Below are the code and all the weights of a small trained network. Each question names an input and a class and asks about switching units off, where a switched-off unit gives its printed mean instead of its output.

import numpy as np


def w(rows, s, z=0):
    codes = np.array(rows[::2]) - 128.0
    scale = np.full(codes.shape[1], s)
    scale[-1] = z or s
    return codes * scale


def f(y):
    return y / 2 * (1 + np.tanh(0.7978845608 * (y + 0.044715 * y**3)))


def log_softmax(a):
    a = a - a.max(-1, keepdims=True)
    return a - np.log(np.exp(a).sum(-1, keepdims=True))


def net(x, mask):
    res = np.array(x, float).reshape(1, 6) / 4 @ E
    y = f(res @ A[0][:, :-1].T + A[0][:, -1])
    res = res + np.where(mask, y, B[0][:, -1]) @ B[0][:, :-1]
    return log_softmax(res[-1] @ U[:, :-1].T + U[:, -1])


A, B = {}, {}
E = w([
[41,100,57,103,66,173,150,117,21,171],'x0',
[143,119,189,38,200,123,58,62,18,125],'x1',
[150,235,164,60,65,205,172,95,145,65],'x2',
[134,121,128,127,128,132,127,131,116,125],'x3',
[37,199,168,172,157,110,116,176,67,65],'x4',
[136,145,180,155,2,41,140,67,73,132],'x5',
],0.008)
A[0] = w([
[102,122,77,76,246,254,105,227,172,130,107],'neuron 1',
[29,102,60,100,83,197,182,106,54,194,58],'neuron 2',
[220,85,101,92,100,152,144,88,166,183,40],'neuron 3',
[206,67,104,69,106,177,152,67,155,201,113],'neuron 4',
[147,207,149,45,81,205,196,110,146,54,32],'neuron 5',
[60,173,155,173,154,135,136,161,92,72,1],'neuron 6',
[117,131,69,240,54,147,233,215,206,123,50],'neuron 7',
[193,78,89,93,112,146,165,76,164,204,12],'neuron 8',
],0.006,0.0026)
B[0] = w([
[156,151,204,130,2,95,119,141,101,188,237],'neuron 1',
[234,143,216,183,198,157,193,49,240,117,236],'neuron 2',
[64,178,151,189,151,167,100,185,111,76,176],'neuron 3',
[67,165,153,169,139,162,96,166,67,89,202],'neuron 4',
[87,11,74,176,212,37,211,192,91,238,205],'neuron 5',
[73,176,135,205,159,179,95,170,110,87,159],'neuron 6',
[158,84,188,31,176,144,105,99,6,84,254],'neuron 7',
[54,173,137,181,146,155,100,176,87,104,176],'neuron 8',
],0.0082,0.008)
U = w([
[53,190,118,180,138,165,113,152,114,84,91],'0',
[103,46,87,156,172,82,154,154,120,200,107],'1',
[134,136,125,105,115,132,130,124,129,122,253],'2',
[150,111,150,17,157,152,113,109,77,92,91],'3',
[200,158,157,159,165,141,152,104,200,111,127],'4',
[135,165,153,132,2,111,125,130,114,170,106],'5',
[124,142,46,98,92,131,120,115,159,120,120],'6',
[111,155,27,103,108,140,121,115,181,120,71],'7',
],0.014,0.013)

Each question gives the input, the list of numbers given to net, and the class t.
The units are the neurons (one row each of A and B). Each row of codes is followed by its name. A weight is (code - 128) times the scale printed after its matrix; where a second scale follows, it is the last column's (A, B and U).
mask holds one flag per neuron, in row order. A switched-off neuron (its flag False) gives its mean, the last column of its row in B, instead of its output. The means were averaged over made-up inputs and are rounded, as every weight is.
A unit's drop is (log p(t) with every unit on - log p(t) with that unit switched off) / (log p(t) with every unit on - log p(t) with every unit switched off).
The circuit of an input: a set's keep is (log p(t) with only the set's units on - log p(t) with every unit switched off) / (log p(t) with every unit on - log p(t) with every unit switched off). Starting from all 8 units, units are removed one at a time, each time the one whose removal leaves the highest keep (on an exact tie, the one counted first), for as long as the keep stays at least 0.8.
circuit, biggest first: the units of the circuit, biggest drop first
unit that matters most: the unit with the biggest drop
k most important neurons: the k neurons with the biggest drops, biggest first
input [-6,-7,-5,7,1,-1], class 2: circuit, biggest first -> (neuron 5; neuron 2)
input [6,6,-7,7,-7,4], class 0: circuit, biggest first -> (neuron 4; neuron 8; neuron 3)
input [3,7,1,-2,8,-1], class 0: circuit, biggest first -> (neuron 6)
input [-6,-3,-5,-8,5,-8], class 2: 3 most important neurons -> (neuron 2; neuron 1; neuron 5)
input [5,4,-5,-7,-7,6], class 0: circuit, biggest first -> (neuron 4; neuron 8; neuron 3)
input [-5,-6,4,-8,-6,7], class 2: circuit, biggest first -> (neuron 7; neuron 1; neuron 2)
input [2,4,5,-3,-3,2], class 1: circuit, biggest first -> (neuron 5; neuron 7)
input [5,3,5,7,-6,7], class 2: 4 most important neurons -> (neuron 1; neuron 2; neuron 5; neuron 6)
input [-8,-7,8,-8,2,4], class 1: 2 most important neurons -> (neuron 5; neuron 2)
input [-7,-6,-5,3,-8,-2], class 0: circuit, biggest first -> (neuron 3; neuron 8; neuron 4)
input [0,-6,-4,-2,4,2], class 3: circuit, biggest first -> (neuron 7; neuron 5)
input [4,-4,-6,2,-4,-7], class 5: 2 most important neurons -> (neuron 1; neuron 5)
input [-4,0,-3,-4,1,-6], class 5: 3 most important neurons -> (neuron 1; neuron 2; neuron 5)
input [-5,2,-7,8,6,-5], class 2: circuit, biggest first -> (neuron 5; neuron 1)
input [3,-4,2,-5,-5,5], class 0: unit that matters most -> neuron 1
input [-4,-1,-4,5,3,-4], class 2: 2 most important neurons -> (neuron 5; neuron 2)
input [3,0,-4,-8,-1,-5], class 2: 2 most important neurons -> (neuron 5; neuron 1)
input [-3,5,4,-6,4,2], class 2: 2 most important neurons -> (neuron 7; neuron 2)
input [7,-1,-6,-4,-5,5], class 4: 2 most important neurons -> (neuron 2; neuron 5)
input [8,-8,3,4,-4,0], class 3: circuit, biggest first -> (neuron 7)
